Below is a small trained network, with its code and all its weights. Each question gives an input and a class and asks what happens when units are switched off, that is, made to give their printed mean instead of their output.

import numpy as np


def w(rows, s, z=0):
    codes = np.array(rows[::2]) - 128.0
    scale = np.full(codes.shape[1], s)
    scale[-1] = z or s
    return codes * scale


def f(y):
    return np.maximum(y, 0)


def log_softmax(a):
    a = a - a.max(-1, keepdims=True)
    return a - np.log(np.exp(a).sum(-1, keepdims=True))


def net(x, mask):
    res = np.array(x, float).reshape(1, 6) / 4 @ E
    y = f(res @ A[0][:, :-1].T + A[0][:, -1])
    res = res + np.where(mask, y, B[0][:, -1]) @ B[0][:, :-1]
    return log_softmax(res[-1] @ U[:, :-1].T + U[:, -1])


A, B = {}, {}
E = w([
[58,138,138,156,123,105,162,198,134],'x0',
[146,86,61,201,84,165,207,170,192],'x1',
[98,75,76,102,116,186,131,87,84],'x2',
[167,115,103,116,62,159,2,222,165],'x3',
[151,160,214,72,9,139,147,79,153],'x4',
[84,62,210,182,171,58,81,119,194],'x5',
],0.0088)
A[0] = w([
[90,86,195,139,103,82,175,25,139,109],'N1',
[211,136,130,205,145,105,183,111,183,40],'N2',
[152,115,108,112,76,160,77,128,124,75],'N3',
[116,67,78,201,135,150,108,195,157,98],'N4',
[174,101,132,155,197,89,142,69,136,251],'N5',
[166,117,95,107,64,204,96,123,122,132],'N6',
[114,60,97,207,158,135,111,229,160,97],'N7',
[110,164,69,78,28,211,158,133,100,163],'N8',
[64,76,193,136,135,99,156,47,129,33],'N9',
[126,171,101,94,86,170,151,159,123,127],'N10',
[100,136,87,140,92,163,165,171,114,140],'N11',
[200,92,119,78,73,165,75,106,122,63],'N12',
[190,118,129,84,59,151,14,109,130,85],'N13',
[108,84,105,170,146,130,108,204,168,110],'N14',
[95,38,78,220,160,133,118,216,155,63],'N15',
[100,196,228,100,120,47,70,199,175,135],'N16',
[150,166,76,143,76,155,254,129,112,111],'N17',
[81,108,117,120,215,111,123,77,79,134],'N18',
[142,145,138,97,118,132,89,142,115,70],'N19',
[110,128,75,128,244,138,108,101,35,74],'N20',
],0.0086,0.003)
B[0] = w([
[86,45,244,151,185,226,140,56,195,218],'N1',
[203,182,70,189,170,179,161,92,211,175],'N2',
[143,133,101,88,96,174,88,164,176,177],'N3',
[79,31,49,114,49,73,130,191,208,217],'N4',
[86,152,95,182,201,130,145,71,138,220],'N5',
[162,116,77,32,86,177,111,133,137,203],'N6',
[76,58,43,169,88,50,124,195,181,234],'N7',
[134,127,167,66,27,165,173,138,64,233],'N8',
[57,56,211,136,183,169,113,63,159,204],'N9',
[142,121,157,123,42,137,140,150,71,183],'N10',
[87,98,127,115,56,84,179,128,102,182],'N11',
[175,106,126,75,140,208,78,127,178,195],'N12',
[196,113,133,72,138,194,8,174,175,225],'N13',
[94,77,91,164,101,76,110,174,156,206],'N14',
[46,49,33,151,89,52,146,159,184,241],'N15',
[164,149,229,253,109,58,42,198,24,254],'N16',
[156,189,110,141,50,143,241,72,97,216],'N17',
[43,165,117,79,229,106,83,53,78,225],'N18',
[157,148,138,109,129,140,96,161,118,159],'N19',
[58,198,27,26,221,68,95,87,31,232],'N20',
],0.0067,0.0097)
U = w([
[177,176,219,213,126,48,50,202,65,151],'0',
[84,33,43,158,96,38,133,186,190,137],'1',
[208,218,77,201,184,140,206,78,211,125],'2',
[93,52,244,144,179,153,134,57,169,149],'3',
[153,166,124,80,43,142,255,115,64,123],'4',
[210,119,112,28,98,181,46,162,159,136],'5',
[146,132,137,86,161,79,158,161,168,3],'6',
[76,183,64,60,239,71,106,79,56,128],'7',
],0.0078,0.005)

Each question gives the input, the list of numbers given to net, and the class t.
The units are the neurons (one row each of A and B). Each row of codes is followed by its name. A weight is (code - 128) times the scale printed after its matrix; where a second scale follows, it is the last column's (A, B and U).
mask holds one flag per neuron, in row order. A switched-off neuron (its flag False) gives its mean, the last column of its row in B, instead of its output. The means were averaged over made-up inputs and are rounded, as every weight is.
A unit's drop is (log p(t) with every unit on - log p(t) with that unit switched off) / (log p(t) with every unit on - log p(t) with every unit switched off).
The circuit of an input: a set's keep is (log p(t) with only the set's units on - log p(t) with every unit switched off) / (log p(t) with every unit on - log p(t) with every unit switched off). Starting from the 12 units with the biggest drops (on a tie, the unit counted first), units are removed one at a time, each time the one whose removal leaves the highest keep (on an exact tie, the one counted first), for as long as the keep stays at least 0.8.
circuit, biggest first: the units of the circuit, biggest drop first
k most important neurons: the k neurons with the biggest drops, biggest first
drop when u is switched off: that unit's drop, to one decimal
input [2,3,7,-8,-2,-4], class 4: circuit, biggest first : (N17)
input [-8,4,1,1,-4,-8], class 4: 2 most important neurons : (N17, N8)
input [-7,-6,-1,-2,6,0], class 3: 2 most important neurons : (N1, N9)
input [-7,4,-1,-3,-3,3], class 2: 2 most important neurons : (N2, N5)
input [1,-5,0,0,-2,7], class 3: 2 most important neurons : (N9, N1)
input [-6,7,1,5,4,5], class 5: 2 most important neurons : (N13, N12)
input [-2,4,2,-6,8,1], class 3: 2 most important neurons : (N1, N9)
input [0,-5,4,-6,4,-4], class 3: 3 most important neurons : (N1, N9, N6)
input [5,-3,2,-5,-3,5], class 7: 2 most important neurons : (N20, N18)
input [4,2,4,-1,2,6], class 3: 3 most important neurons : (N1, N9, N20)
input [6,-8,-3,5,3,-2], class 0: drop when N16 is switched off : 0.8
input [0,4,5,1,-4,-6], class 4: drop when N17 is switched off : 0.2
input [-5,0,2,4,4,7], class 5: drop when N13 is switched off : 0.4
input [-5,4,1,-8,-5,-1], class 7: circuit, biggest first : (N20)
input [5,3,-1,-4,5,1], class 3: drop when N1 is switched off : 0.3
